Here is a tiny trained network, its code and every weight. The questions are about switching its units off for an input and a class, where a switched-off unit gives its printed mean instead of its output.

import numpy as np


def w(rows, s, z=0):
    codes = np.array(rows[::2]) - 128.0
    scale = np.full(codes.shape[1], s)
    scale[-1] = z or s
    return codes * scale


def f(y):
    return np.maximum(y, 0)


def log_softmax(a):
    a = a - a.max(-1, keepdims=True)
    return a - np.log(np.exp(a).sum(-1, keepdims=True))


def net(x, mask):
    res = np.array(x, float).reshape(1, 4) / 4 @ E
    y = f(res @ A[0][:, :-1].T + A[0][:, -1])
    res = res + np.where(mask, y, B[0][:, -1]) @ B[0][:, :-1]
    return log_softmax(res[-1] @ U[:, :-1].T + U[:, -1])


A, B = {}, {}
E = w([
[66,211,56,74,88,81,79,82,95],'x0',
[220,77,125,182,111,162,52,187,177],'x1',
[112,250,159,51,249,35,81,199,109],'x2',
[110,182,47,173,140,150,24,99,114],'x3',
],0.011)
A[0] = w([
[126,172,117,79,147,82,189,120,31,138],'N1',
[231,117,189,105,101,87,102,180,164,168],'N2',
[49,201,148,86,136,76,161,102,33,163],'N3',
[175,66,215,199,141,215,148,154,171,167],'N4',
[110,126,111,132,76,174,96,81,62,140],'N5',
[141,30,199,131,154,195,161,115,180,132],'N6',
[150,174,167,116,157,94,61,214,144,183],'N7',
[108,118,52,130,85,216,122,78,162,161],'N8',
[237,117,147,189,192,131,90,216,209,248],'N9',
[82,173,86,28,97,113,175,88,32,252],'N10',
[170,93,138,100,161,76,36,150,167,130],'N11',
[140,72,122,190,107,207,221,154,144,236],'N12',
[77,76,101,147,76,172,78,34,56,163],'N13',
[2,134,108,111,131,203,143,77,101,164],'N14',
[100,114,87,117,215,146,144,81,98,99],'N15',
[98,177,92,115,160,107,185,114,117,101],'N16',
[54,185,78,22,168,46,171,111,134,138],'N17',
],0.0092,0.0028)
B[0] = w([
[139,140,132,101,160,100,177,162,98,191],'N1',
[138,126,177,144,154,212,108,170,104,197],'N2',
[196,246,86,56,156,25,193,40,62,221],'N3',
[83,140,191,189,82,191,228,178,142,253],'N4',
[100,104,54,29,82,179,105,64,164,189],'N5',
[8,108,254,172,94,92,231,170,106,229],'N6',
[210,158,86,197,241,138,70,135,84,208],'N7',
[74,141,62,146,81,117,58,171,200,218],'N8',
[159,31,181,220,219,192,108,198,187,247],'N9',
[194,202,76,100,133,34,97,66,115,220],'N10',
[180,110,158,103,146,213,42,168,101,182],'N11',
[47,98,184,176,64,111,151,136,166,245],'N12',
[111,108,61,66,26,116,112,106,153,224],'N13',
[141,177,112,51,102,127,103,56,166,192],'N14',
[67,184,82,115,35,136,92,89,118,155],'N15',
[110,159,155,103,140,52,155,52,140,171],'N16',
[174,194,87,88,198,30,171,96,19,229],'N17',
],0.0066,0.016)
U = w([
[120,98,64,56,13,171,14,109,185,38],'0',
[89,81,240,149,69,174,188,150,145,2],'1',
[254,80,150,139,212,219,38,163,130,253],'2',
[182,194,108,47,124,60,128,93,31,216],'3',
],0.0086,0.00048)

Each question gives the input, the list of numbers given to net, and the class t.
The units are the neurons (one row each of A and B). Each row of codes is followed by its name. A weight is (code - 128) times the scale printed after its matrix; where a second scale follows, it is the last column's (A, B and U).
mask holds one flag per neuron, in row order. A switched-off neuron (its flag False) gives its mean, the last column of its row in B, instead of its output. The means were averaged over made-up inputs and are rounded, as every weight is.
A unit's drop is (log p(t) with every unit on - log p(t) with that unit switched off) / (log p(t) with every unit on - log p(t) with every unit switched off).
The circuit of an input: a set's keep is (log p(t) with only the set's units on - log p(t) with every unit switched off) / (log p(t) with every unit on - log p(t) with every unit switched off). Starting from the 12 units with the biggest drops (on a tie, the unit counted first), units are removed one at a time, each time the one whose removal leaves the highest keep (on an exact tie, the one counted first), for as long as the keep stays at least 0.8.
circuit, biggest first: the units of the circuit, biggest drop first
unit that matters most: the unit with the biggest drop
k most important neurons: the k neurons with the biggest drops, biggest first
drop of u: that unit's drop, to one decimal
input [0,4,0,0], class 2: unit that matters most -> N6
input [5,-5,-5,7], class 0: 2 most important neurons -> N13; N8
input [2,-2,-4,-4], class 0: circuit, biggest first -> N4; N9; N17
input [6,1,-3,-4], class 0: 2 most important neurons -> N17; N3
input [-3,6,-7,8], class 1: 2 most important neurons -> N4; N6
input [1,3,-2,1], class 0: 2 most important neurons -> N6; N4
input [3,5,0,-4], class 2: 2 most important neurons -> N6; N12
input [-5,-5,-6,5], class 0: 2 most important neurons -> N13; N8
input [4,8,0,8], class 2: drop of N7 -> 0.3
input [-1,3,1,-1], class 2: drop of N6 -> 0.1
input [-6,2,0,5], class 1: drop of N10 -> 0.2
